Below is a small trained network, with its code and all its weights. Each question gives an input and a class and asks what happens when units are switched off, that is, made to give their printed mean instead of their output.

import numpy as np


def w(rows, s, z=0):
    codes = np.array(rows[::2]) - 128.0
    scale = np.full(codes.shape[1], s)
    scale[-1] = z or s
    return codes * scale


def norm(h):
    return h / np.sqrt((h * h).mean(-1, keepdims=True) + 1e-5)


def f(y):
    return np.maximum(y, 0)


def log_softmax(a):
    a = a - a.max(-1, keepdims=True)
    return a - np.log(np.exp(a).sum(-1, keepdims=True))


def net(x, mask):
    res = np.array(x, float).reshape(1, 4) / 4 @ E
    u = 0
    for l in range(2):
        y = f(norm(res) @ A[l][:, :-1].T + A[l][:, -1])
        res = res + np.where(mask[u : u + 13], y, B[l][:, -1]) @ B[l][:, :-1]
        u += 13
    return log_softmax(norm(res)[-1] @ U[:, :-1].T + U[:, -1])


A, B = {}, {}
E = w([
[132,183,98,118,253],'x0',
[109,28,46,96,104],'x1',
[115,189,35,170,91],'x2',
[127,128,127,125,128],'x3',
],0.0051)
A[0] = w([
[175,212,113,192,33,3],'L0N0',
[182,171,124,145,66,46],'L0N1',
[130,206,142,103,184,88],'L0N2',
[12,6,81,98,30,107],'L0N3',
[137,113,104,139,93,52],'L0N4',
[135,172,93,125,20,51],'L0N5',
[93,108,249,132,110,37],'L0N6',
[154,232,62,199,54,115],'L0N7',
[180,153,253,209,22,101],'L0N8',
[148,52,13,105,240,83],'L0N9',
[71,237,164,137,240,115],'L0N10',
[227,115,206,180,119,66],'L0N11',
[115,171,13,244,110,132],'L0N12',
],0.005,0.0053)
B[0] = w([
[77,3,235,165,186,155],'L0N0',
[104,92,141,119,129,137],'L0N1',
[145,71,119,142,79,182],'L0N2',
[218,170,149,183,174,228],'L0N3',
[140,161,133,144,125,129],'L0N4',
[100,154,150,164,157,154],'L0N5',
[143,193,57,98,98,154],'L0N6',
[55,77,147,179,119,220],'L0N7',
[78,181,125,39,128,216],'L0N8',
[26,141,169,77,138,215],'L0N9',
[195,59,113,162,56,252],'L0N10',
[119,133,112,79,98,153],'L0N11',
[141,193,50,77,129,232],'L0N12',
],0.007,0.0042)
A[1] = w([
[81,120,88,80,168,58],'L1N0',
[20,103,184,150,137,82],'L1N1',
[206,128,122,147,131,49],'L1N2',
[124,161,86,165,112,103],'L1N3',
[77,171,104,72,113,6],'L1N4',
[61,47,180,92,199,14],'L1N5',
[77,151,142,8,121,34],'L1N6',
[101,170,131,54,89,24],'L1N7',
[174,46,138,128,97,16],'L1N8',
[189,131,67,221,108,2],'L1N9',
[254,63,203,155,153,28],'L1N10',
[69,169,183,174,97,27],'L1N11',
[171,147,36,230,117,102],'L1N12',
],0.0075,0.0033)
B[1] = w([
[101,89,123,150,136,181],'L1N0',
[108,93,140,169,160,187],'L1N1',
[79,113,132,154,105,172],'L1N2',
[139,104,152,114,136,185],'L1N3',
[161,99,108,97,160,163],'L1N4',
[103,153,170,188,58,196],'L1N5',
[186,157,140,150,102,209],'L1N6',
[165,127,120,141,131,168],'L1N7',
[123,167,103,124,154,171],'L1N8',
[161,163,187,110,100,204],'L1N9',
[77,123,5,78,187,253],'L1N10',
[112,83,87,143,174,169],'L1N11',
[163,129,197,110,118,254],'L1N12',
],0.011,0.0043)
U = w([
[231,178,204,112,74,244],'0',
[110,118,7,75,189,116],'1',
[24,74,187,237,125,8],'2',
],0.016,0.0011)

Each question gives the input, the list of numbers given to net, and the class t.
The units are the neurons (one row each of A and B). Each row of codes is followed by its name. A weight is (code - 128) times the scale printed after its matrix; where a second scale follows, it is the last column's (A, B and U).
mask holds one flag per neuron, layer by layer. A switched-off neuron (its flag False) gives its mean, the last column of its row in B, instead of its output. The means were averaged over made-up inputs and are rounded, as every weight is.
A unit's drop is (log p(t) with every unit on - log p(t) with that unit switched off) / (log p(t) with every unit on - log p(t) with every unit switched off).
The circuit of an input: a set's keep is (log p(t) with only the set's units on - log p(t) with every unit switched off) / (log p(t) with every unit on - log p(t) with every unit switched off). Starting from the 12 units with the biggest drops (on a tie, the unit counted first), units are removed one at a time, each time the one whose removal leaves the highest keep (on an exact tie, the one counted first), for as long as the keep stays at least 0.8.
circuit, biggest first: the units of the circuit, biggest drop first
unit that matters most: the unit with the biggest drop
k most important neurons: the k neurons with the biggest drops, biggest first
top k neurons in layer l: the k neurons of layer l with the biggest drops, biggest first
drop when u is switched off: that unit's drop, to one decimal
input [1,-7,-3,-6], class 1: circuit, biggest first : [L0N10 L1N10]
input [1,-3,8,2], class 0: circuit, biggest first : [L1N12]
input [-5,-3,1,7], class 2: 2 most important neurons : [L0N0 L1N1]
input [-5,2,0,1], class 1: circuit, biggest first : [L1N10 L0N3]
input [2,7,-8,8], class 2: 2 most important neurons : [L1N5 L0N9]
input [2,1,-5,1], class 2: 3 most important neurons : [L0N3 L1N5 L0N12]
input [-1,-2,6,1], class 2: 2 most important neurons : [L0N7 L1N10]
input [0,-4,1,8], class 2: 2 most important neurons : [L0N3 L0N7]
input [-2,-7,1,-7], class 2: top 3 neurons in layer 0 : [L0N12 L0N7 L0N0]
input [-4,1,-3,0], class 1: 3 most important neurons : [L0N3 L0N9 L0N12]
input [-2,0,5,-4], class 2: top 3 neurons in layer 0 : [L0N7 L0N0 L0N10]
input [-2,3,1,8], class 0: 2 most important neurons : [L1N12 L1N9]
input [3,8,-2,-6], class 2: drop when L0N9 is switched off : 0.9
input [-8,5,-6,-1], class 1: unit that matters most : L0N3
input [-3,1,-2,-1], class 1: drop when L0N3 is switched off : 2.1
input [-3,5,-7,3], class 1: drop when L0N1 is switched off : 0.0
input [-7,2,6,-3], class 0: drop when L0N3 is switched off : 1.3
